Below are the code and all the weights of a small trained network. Each question names an input and a class and asks about switching units off, where a switched-off unit gives its printed mean instead of its output.

import numpy as np


def w(rows, s, z=0):
    codes = np.array(rows[::2]) - 128.0
    scale = np.full(codes.shape[1], s)
    scale[-1] = z or s
    return codes * scale


def f(y):
    return y / 2 * (1 + np.tanh(0.7978845608 * (y + 0.044715 * y**3)))


def log_softmax(a):
    a = a - a.max(-1, keepdims=True)
    return a - np.log(np.exp(a).sum(-1, keepdims=True))


def net(x, mask):
    res = np.array(x, float).reshape(1, 7) / 4 @ E
    y = f(res @ A[0][:, :-1].T + A[0][:, -1])
    res = res + np.where(mask, y, B[0][:, -1]) @ B[0][:, :-1]
    return log_softmax(res[-1] @ U[:, :-1].T + U[:, -1])


A, B = {}, {}
E = w([
[115,157,127,127,116,130,146,132,135,143],'x0',
[130,129,127,127,125,127,124,127,126,133],'x1',
[130,127,121,133,123,128,132,128,131,133],'x2',
[105,149,141,77,92,51,166,116,92,122],'x3',
[116,73,124,126,59,114,81,157,137,171],'x4',
[121,249,165,183,79,116,145,195,100,137],'x5',
[176,160,92,89,70,214,113,97,56,116],'x6',
],0.012)
A[0] = w([
[221,207,178,183,41,158,53,205,91,122,193],'neuron 0',
[88,102,52,71,171,175,144,88,124,190,15],'neuron 1',
[185,46,132,17,136,145,90,60,67,2,237],'neuron 2',
[213,202,102,123,186,109,205,55,196,42,58],'neuron 3',
[132,12,98,42,183,141,115,83,121,118,198],'neuron 4',
[196,145,78,94,74,177,113,91,3,120,42],'neuron 5',
[80,126,109,29,65,9,203,78,39,90,51],'neuron 6',
[158,144,84,80,94,173,107,128,115,102,11],'neuron 7',
[111,108,88,40,154,130,156,101,171,133,3],'neuron 8',
],0.0077,0.0053)
B[0] = w([
[104,144,70,148,127,122,160,115,123,170,253],'neuron 0',
[102,80,68,172,151,121,160,138,37,99,148],'neuron 1',
[147,167,87,112,124,129,153,125,144,157,235],'neuron 2',
[166,178,53,128,112,37,51,125,214,137,178],'neuron 3',
[143,160,102,152,104,112,196,134,123,143,224],'neuron 4',
[82,65,150,69,150,68,160,206,164,140,208],'neuron 5',
[113,141,52,142,183,194,97,133,120,213,191],'neuron 6',
[114,68,197,112,197,85,52,181,115,61,150],'neuron 7',
[84,99,138,174,144,73,103,209,12,73,142],'neuron 8',
],0.011,0.013)
U = w([
[96,141,99,181,130,94,209,165,61,75,144],'0',
[67,49,145,76,228,33,94,233,172,88,105],'1',
[170,99,57,105,53,68,62,127,195,137,207],'2',
[123,125,98,109,138,134,172,113,153,132,232],'3',
[136,85,67,168,254,234,79,129,114,166,87],'4',
[130,132,121,100,110,107,226,102,184,141,120],'5',
[148,121,104,115,134,120,155,118,131,139,195],'6',
[187,104,196,66,158,188,64,59,56,57,3],'7',
],0.0082,0.0055)

Each question gives the input, the list of numbers given to net, and the class t.
The units are the neurons (one row each of A and B). Each row of codes is followed by its name. A weight is (code - 128) times the scale printed after its matrix; where a second scale follows, it is the last column's (A, B and U).
mask holds one flag per neuron, in row order. A switched-off neuron (its flag False) gives its mean, the last column of its row in B, instead of its output. The means were averaged over made-up inputs and are rounded, as every weight is.
A unit's drop is (log p(t) with every unit on - log p(t) with that unit switched off) / (log p(t) with every unit on - log p(t) with every unit switched off).
The circuit of an input: a set's keep is (log p(t) with only the set's units on - log p(t) with every unit switched off) / (log p(t) with every unit on - log p(t) with every unit switched off). Starting from all 9 units, units are removed one at a time, each time the one whose removal leaves the highest keep (on an exact tie, the one counted first), for as long as the keep stays at least 0.8.
units of the circuit, in order: the units of the circuit, biggest drop first
unit that matters most: the unit with the biggest drop
top k neurons: the k neurons with the biggest drops, biggest first
input [-1,-2,-1,-4,2,-8,3], class 0: top 3 neurons	neuron 4; neuron 1; neuron 8
input [-2,-1,3,1,3,-7,7], class 0: units of the circuit, in order	neuron 4; neuron 1
input [5,-6,0,7,-5,3,2], class 4: top 2 neurons	neuron 6; neuron 4
input [-8,8,-7,6,1,-8,5], class 0: units of the circuit, in order	neuron 4; neuron 8
input [-7,-8,-5,-5,-1,-4,2], class 3: top 2 neurons	neuron 4; neuron 6
input [-3,8,-1,6,-6,7,-4], class 3: unit that matters most	neuron 6
input [-2,7,-5,-4,2,-6,1], class 3: top 2 neurons	neuron 4; neuron 2
input [4,3,-1,6,4,-1,-3], class 4: units of the circuit, in order	neuron 6; neuron 5
input [0,-2,6,-2,-3,-7,8], class 1: top 3 neurons	neuron 5; neuron 7; neuron 0
input [-7,-1,8,7,-5,7,3], class 6: units of the circuit, in order	neuron 6; neuron 3
input [-6,3,-8,-5,5,-4,-3], class 6: top 2 neurons	neuron 3; neuron 4
input [-7,-6,-6,-4,-6,7,8], class 1: top 2 neurons	neuron 5; neuron 7
input [3,4,-1,3,-7,-3,-6], class 2: top 3 neurons	neuron 3; neuron 5; neuron 7
input [-7,-4,1,-4,7,8,6], class 0: unit that matters most	neuron 0
input [4,0,8,-6,-8,-8,-3], class 0: units of the circuit, in order	neuron 8; neuron 4
input [-6,2,-7,-7,-4,-7,-4], class 0: units of the circuit, in order	neuron 4; neuron 8
input [-4,-5,-5,-2,1,-5,5], class 0: units of the circuit, in order	neuron 4; neuron 1
input [-5,-5,-1,5,-1,-7,0], class 0: top 3 neurons	neuron 4; neuron 8; neuron 1
input [2,-5,6,5,2,-8,3], class 0: units of the circuit, in order	neuron 4; neuron 8
input [-4,1,-3,4,2,-2,5], class 1: unit that matters most	neuron 5
input [0,2,-1,5,-5,6,7], class 1: top 3 neurons	neuron 5; neuron 7; neuron 4
input [-7,8,-2,-8,-5,-2,3], class 3: units of the circuit, in order	neuron 6; neuron 4
